Here is a tiny trained network, its code and every weight. The questions are about switching its units off for an input and a class, where a switched-off unit gives its printed mean instead of its output.

import numpy as np


def w(rows, s, z=0):
    codes = np.array(rows[::2]) - 128.0
    scale = np.full(codes.shape[1], s)
    scale[-1] = z or s
    return codes * scale


def f(y):
    return np.maximum(y, 0)


def log_softmax(a):
    a = a - a.max(-1, keepdims=True)
    return a - np.log(np.exp(a).sum(-1, keepdims=True))


def net(x, mask):
    res = np.array(x, float).reshape(1, 7) / 4 @ E
    y = f(res @ A[0][:, :-1].T + A[0][:, -1])
    res = res + np.where(mask, y, B[0][:, -1]) @ B[0][:, :-1]
    return log_softmax(res[-1] @ U[:, :-1].T + U[:, -1])


A, B = {}, {}
E = w([
[146,104,38,138,161,84,66,128,19],'x0',
[146,255,108,113,170,159,129,134,79],'x1',
[106,89,111,48,140,189,180,141,77],'x2',
[140,129,148,98,96,153,81,138,123],'x3',
[143,110,172,77,162,135,69,135,120],'x4',
[43,116,134,148,161,140,99,71,109],'x5',
[174,105,95,102,198,125,110,103,204],'x6',
],0.0096)
A[0] = w([
[133,141,152,94,194,172,102,111,94,233],'n0',
[114,113,79,121,117,86,96,157,99,64],'n1',
[128,112,73,122,164,72,132,105,104,69],'n2',
[122,142,148,166,114,76,93,152,164,87],'n3',
[82,127,74,114,150,171,110,134,135,152],'n4',
[101,144,119,179,132,133,84,55,157,190],'n5',
[136,38,144,165,73,103,123,161,129,168],'n6',
[139,222,116,147,130,134,91,117,108,135],'n7',
[142,119,189,104,81,134,157,114,156,146],'n8',
[158,151,131,181,128,58,95,107,120,35],'n9',
[88,108,131,104,127,139,151,124,101,124],'n10',
[144,246,111,117,140,156,151,134,105,140],'n11',
[102,83,120,122,107,141,145,130,123,173],'n12',
[98,138,179,113,144,139,168,123,194,54],'n13',
[124,61,134,124,97,86,106,126,168,145],'n14',
[95,101,96,171,90,105,168,106,121,170],'n15',
[157,128,153,107,86,159,81,142,122,149],'n16',
[220,129,93,120,101,123,157,203,149,171],'n17',
[171,95,104,135,132,109,111,141,69,47],'n18',
[148,109,87,147,162,129,179,108,165,255],'n19',
[69,143,201,183,81,127,140,170,45,164],'n20',
[116,124,121,126,218,152,110,102,164,199],'n21',
[119,163,213,115,134,136,182,100,177,53],'n22',
[142,91,80,130,141,100,63,129,90,74],'n23',
[101,120,178,92,121,114,65,186,115,251],'n24',
[149,119,91,52,138,142,183,115,136,145],'n25',
],0.011,0.0024)
B[0] = w([
[73,189,165,159,163,162,197,159,113,218],'n0',
[168,171,149,93,125,93,136,67,120,195],'n1',
[117,173,92,126,93,122,78,117,63,202],'n2',
[158,88,227,134,92,40,200,101,39,191],'n3',
[152,74,227,117,88,98,106,144,89,177],'n4',
[92,91,203,187,116,46,131,153,94,208],'n5',
[99,157,156,90,217,254,143,62,161,236],'n6',
[134,89,199,129,167,175,153,64,155,217],'n7',
[100,181,103,120,64,177,29,97,152,215],'n8',
[144,122,163,131,56,135,158,101,111,197],'n9',
[117,79,190,96,152,101,117,159,84,178],'n10',
[131,144,165,88,212,250,123,89,166,244],'n11',
[105,94,208,146,114,214,171,128,164,185],'n12',
[165,181,41,89,55,94,23,66,66,220],'n13',
[155,164,171,156,179,225,151,67,189,224],'n14',
[86,214,126,141,187,156,94,114,201,200],'n15',
[149,186,78,180,102,87,156,216,146,186],'n16',
[97,96,218,120,218,106,17,223,143,233],'n17',
[80,185,90,71,63,117,91,77,90,201],'n18',
[112,151,134,217,86,213,106,180,147,213],'n19',
[176,71,57,220,176,191,59,181,74,254],'n20',
[139,85,74,230,147,156,86,186,154,212],'n21',
[137,135,73,76,50,91,44,87,31,234],'n22',
[106,182,95,86,88,114,94,89,153,232],'n23',
[95,177,75,215,109,214,178,184,190,219],'n24',
[114,89,174,178,65,102,150,149,45,207],'n25',
],0.0058,0.0087)
U = w([
[125,139,176,121,194,186,169,75,180,6],'0',
[138,167,63,92,70,116,119,72,111,10],'1',
[167,74,103,207,162,157,111,164,135,174],'2',
[96,102,194,152,159,120,115,168,143,193],'3',
[90,171,125,157,151,152,168,136,181,244],'4',
[124,144,120,174,134,147,147,154,155,178],'5',
[145,72,254,130,90,115,189,119,82,149],'6',
[146,76,97,113,113,57,232,158,162,28],'7',
],0.0086,0.0023)

Each question gives the input, the list of numbers given to net, and the class t.
The units are the neurons (one row each of A and B). Each row of codes is followed by its name. A weight is (code - 128) times the scale printed after its matrix; where a second scale follows, it is the last column's (A, B and U).
mask holds one flag per neuron, in row order. A switched-off neuron (its flag False) gives its mean, the last column of its row in B, instead of its output. The means were averaged over made-up inputs and are rounded, as every weight is.
A unit's drop is (log p(t) with every unit on - log p(t) with that unit switched off) / (log p(t) with every unit on - log p(t) with every unit switched off).
The circuit of an input: a set's keep is (log p(t) with only the set's units on - log p(t) with every unit switched off) / (log p(t) with every unit on - log p(t) with every unit switched off). Starting from the 12 units with the biggest drops (on a tie, the unit counted first), units are removed one at a time, each time the one whose removal leaves the highest keep (on an exact tie, the one counted first), for as long as the keep stays at least 0.8.
units of the circuit, in order: the units of the circuit, biggest drop first
unit that matters most: the unit with the biggest drop
k most important neurons: the k neurons with the biggest drops, biggest first
drop when u is switched off: that unit's drop, to one decimal
input [-1,3,5,4,1,-2,-7], class 2: units of the circuit, in order	n20
input [-3,5,7,-7,-3,2,8], class 2: units of the circuit, in order	n21, n25
input [-7,6,5,-1,-2,2,-3], class 1: units of the circuit, in order	n22, n13
input [-7,0,-7,-1,1,-6,3], class 1: units of the circuit, in order	n13, n22
input [-5,0,0,1,3,5,3], class 1: 3 most important neurons	n13, n22, n17
input [-1,0,-8,-1,-4,7,-4], class 6: 2 most important neurons	n3, n5
input [5,5,8,2,-4,7,-1], class 6: units of the circuit, in order	n4, n10
input [5,8,-2,1,4,-5,7], class 0: 2 most important neurons	n11, n7
input [-3,3,8,3,-7,8,3], class 3: 2 most important neurons	n3, n21
input [4,-7,1,0,-3,1,2], class 0: units of the circuit, in order	n6, n14
input [-8,7,-8,-3,-2,-6,-4], class 1: 3 most important neurons	n22, n13, n8
input [1,3,-8,-5,4,-7,5], class 6: 3 most important neurons	n3, n9, n20
input [2,-4,1,0,2,-3,-1], class 0: 2 most important neurons	n6, n20
input [-5,6,8,-4,3,4,5], class 6: unit that matters most	n25
input [2,5,-7,6,1,2,-2], class 6: units of the circuit, in order	n3, n9, n7
input [-5,-8,-5,-3,-5,5,-6], class 0: 3 most important neurons	n6, n15, n14
input [5,-2,6,4,1,-4,1], class 6: units of the circuit, in order	n25, n20
input [4,1,8,4,2,2,1], class 6: 2 most important neurons	n4, n25
input [3,4,-2,5,6,1,-5], class 4: 2 most important neurons	n24, n0
input [-2,8,1,-1,-6,-4,-6], class 0: unit that matters most	n11
input [-7,3,-5,2,5,3,-7], class 1: 2 most important neurons	n22, n13
input [-3,-7,-5,-1,3,2,-4], class 0: 2 most important neurons	n6, n14
input [-4,2,-7,-3,6,2,-1], class 6: units of the circuit, in order	n3, n5, n15
input [4,7,6,2,-6,-8,3], class 3: 2 most important neurons	n17, n25
input [-1,-5,-2,0,5,-2,0], class 0: units of the circuit, in order	n6, n14
input [5,6,0,-4,-2,0,4], class 0: 2 most important neurons	n11, n7
input [7,0,1,-1,0,-7,-5], class 1: units of the circuit, in order	n18
input [-7,-8,-1,5,-7,-6,6], class 0: 4 most important neurons	n6, n14, n17, n20
input [1,7,3,2,3,3,-3], class 0: drop when n11 is switched off	0.7
